Here is a tiny trained network, its code and every weight. The questions are about switching its units off for an input and a target symbol, where a switched-off unit gives its printed mean instead of its output.

import numpy as np


def w(rows, s, z=0):
    codes = np.array(rows[::2]) - 128.0
    scale = np.full(codes.shape[1], s)
    scale[-1] = z or s
    return codes * scale


def f(y):
    return y / 2 * (1 + np.tanh(0.7978845608 * (y + 0.044715 * y**3)))


def softmax(a):
    e = np.exp(a - a.max(-1, keepdims=True))
    return e / e.sum(-1, keepdims=True)


def log_softmax(a):
    a = a - a.max(-1, keepdims=True)
    return a - np.log(np.exp(a).sum(-1, keepdims=True))


def net(x, mask):
    ids = ['ΘΨαβδεζηλμξπσ'.index(c) for c in x.split()]
    T = len(ids)
    res = E[ids] + P[:T]
    q, k, v = (res @ M[0].T for M in (Q, K, V))
    z = softmax(np.where(np.tri(T) > 0, q @ k.T / 2**0.5, -1e9)) @ v
    res = res + np.where(mask[0], z, O[0][:, -1]) @ O[0][:, :-1]
    y = f(res @ A[0][:, :-1].T + A[0][:, -1])
    res = res + np.where(mask[1:17], y, B[0][:, -1]) @ B[0][:, :-1]
    return log_softmax(res[-1] @ U[:, :-1].T + U[:, -1])


Q, K, V, O, A, B = {}, {}, {}, {}, {}, {}
E = w([
[114,153,100,115,108],'Θ',
[163,93,49,90,158],'Ψ',
[122,91,164,177,181],'α',
[134,117,90,114,177],'β',
[142,106,144,149,122],'δ',
[131,151,131,118,35],'ε',
[29,167,74,99,250],'ζ',
[190,45,129,165,192],'η',
[163,136,78,93,64],'λ',
[139,110,182,174,67],'μ',
[27,146,177,169,246],'ξ',
[163,92,115,114,135],'π',
[81,137,187,172,147],'σ',
],0.015)
P = w([
[79,75,135,110,76],'0',
[76,86,48,191,122],'1',
[138,127,152,63,114],'2',
[156,166,84,174,180],'3',
[146,123,180,1,151],'4',
[189,175,113,99,242],'5',
],0.021)
Q[0] = w([
[144,117,210,16,152],'h1',
[244,255,113,189,183],'h1',
],0.0092)
K[0] = w([
[231,223,152,103,195],'h1',
[163,190,59,255,125],'h1',
],0.011)
V[0] = w([
[158,160,1,70,128],'h1',
[122,146,136,140,1],'h1',
],0.0097)
O[0] = w([
[42,7,121,72,138,52],'h1',
[150,111,162,19,199,4],'h1',
],0.013,0.0034)
A[0] = w([
[139,226,208,56,123,41],'n1',
[131,90,115,72,10,6],'n2',
[134,82,189,34,137,74],'n3',
[94,48,41,140,156,245],'n4',
[55,71,20,226,89,84],'n5',
[182,134,146,156,158,168],'n6',
[76,112,90,182,81,36],'n7',
[63,154,41,148,187,81],'n8',
[155,142,108,105,80,114],'n9',
[149,138,57,207,112,140],'n10',
[87,133,167,170,193,141],'n11',
[69,35,157,79,112,224],'n12',
[51,39,98,103,110,39],'n13',
[206,78,213,136,55,93],'n14',
[117,185,186,83,88,156],'n15',
[217,39,210,97,23,81],'n16',
],0.011,0.014)
B[0] = w([
[89,98,103,254,170,151],'n1',
[121,109,178,184,77,133],'n2',
[75,67,194,111,116,176],'n3',
[83,192,165,144,83,253],'n4',
[114,67,74,100,131,208],'n5',
[144,122,125,81,127,186],'n6',
[127,115,164,111,232,144],'n7',
[181,93,150,130,117,181],'n8',
[154,119,163,141,133,130],'n9',
[124,104,171,137,132,223],'n10',
[128,132,102,108,91,183],'n11',
[163,151,54,143,173,234],'n12',
[169,107,175,174,165,163],'n13',
[175,86,140,137,118,142],'n14',
[101,117,135,86,164,167],'n15',
[148,151,58,140,56,158],'n16',
],0.015,0.016)
U = w([
[112,145,176,173,244,116],'Θ',
[77,55,144,126,185,2],'Ψ',
[224,133,219,99,154,237],'α',
[74,127,100,225,95,41],'β',
[229,113,60,58,231,192],'δ',
[159,123,34,166,213,39],'ε',
[54,211,235,155,56,173],'ζ',
[52,75,195,108,34,149],'η',
[75,133,143,36,192,214],'λ',
[85,156,52,88,44,182],'μ',
[180,122,122,188,34,162],'ξ',
[140,225,54,178,159,91],'π',
[217,41,152,198,149,71],'σ',
],0.011,0.0088)

Each question gives the input, a string of symbols that net reads in full, and the target symbol t.
The units are the heads (2 rows each of Q, K, V and O) and the neurons (one row each of A and B). Each row of codes is followed by its name. A weight is (code - 128) times the scale printed after its matrix; where a second scale follows, it is the last column's (O, A, B and U).
mask holds one flag per unit, heads first, then neurons. A switched-off unit (its flag False) gives its mean, the last column of its rows in O or B, instead of its output. The means were averaged over made-up inputs and are rounded, as every weight is.
A unit's drop is (log p(t) with every unit on - log p(t) with that unit switched off) / (log p(t) with every unit on - log p(t) with every unit switched off).
The circuit of an input: a set's keep is (log p(t) with only the set's units on - log p(t) with every unit switched off) / (log p(t) with every unit on - log p(t) with every unit switched off). Starting from the 12 units with the biggest drops (on a tie, the unit counted first), units are removed one at a time, each time the one whose removal leaves the highest keep (on an exact tie, the one counted first), for as long as the keep stays at least 0.8.
circuit, biggest first: the units of the circuit, biggest drop first
top k neurons: the k neurons with the biggest drops, biggest first
input σ π Θ λ, target μ: circuit, biggest first => h1; n4; n5
input ξ π ξ α λ σ, target ξ: circuit, biggest first => h1; n4; n12; n11
input δ ξ σ δ, target σ: circuit, biggest first => h1; n10; n4
input σ σ ε η, target α: circuit, biggest first => h1; n12; n6
input σ Ψ ζ δ, target ε: circuit, biggest first => h1; n12
input π Θ ζ ξ δ Θ, target σ: circuit, biggest first => h1; n10; n4
input μ ξ ε ζ, target σ: top 3 neurons => n8; n10; n5
input σ μ π δ β η, target ζ: circuit, biggest first => h1; n4; n12
input λ δ σ Ψ, target ζ: top 3 neurons => n4; n12; n5
input π ε σ σ, target λ: top neuron => n3
input α μ ξ σ σ ζ, target α: circuit, biggest first => n8; n12
input η λ ε σ η δ, target α: top 2 neurons => n4; n12
input μ η ξ Ψ ξ η, target ε: top 4 neurons => n12; n5; n13; n3
input λ η σ, target Θ: top 2 neurons => n1; n4
input ζ λ β σ ξ σ, target α: circuit, biggest first => n4; n12; n5
input ξ δ Ψ ξ σ β, target σ: top neuron => n10
input ξ η ξ σ ζ ξ, target α: circuit, biggest first => n12; n8; n6
input β η ε Ψ, target η: top 4 neurons => n12; n5; n4; n10
input η ζ σ λ, target Ψ: top 2 neurons => n5; n7
input δ Ψ σ ξ, target ε: top 4 neurons => n12; n5; n13; n4
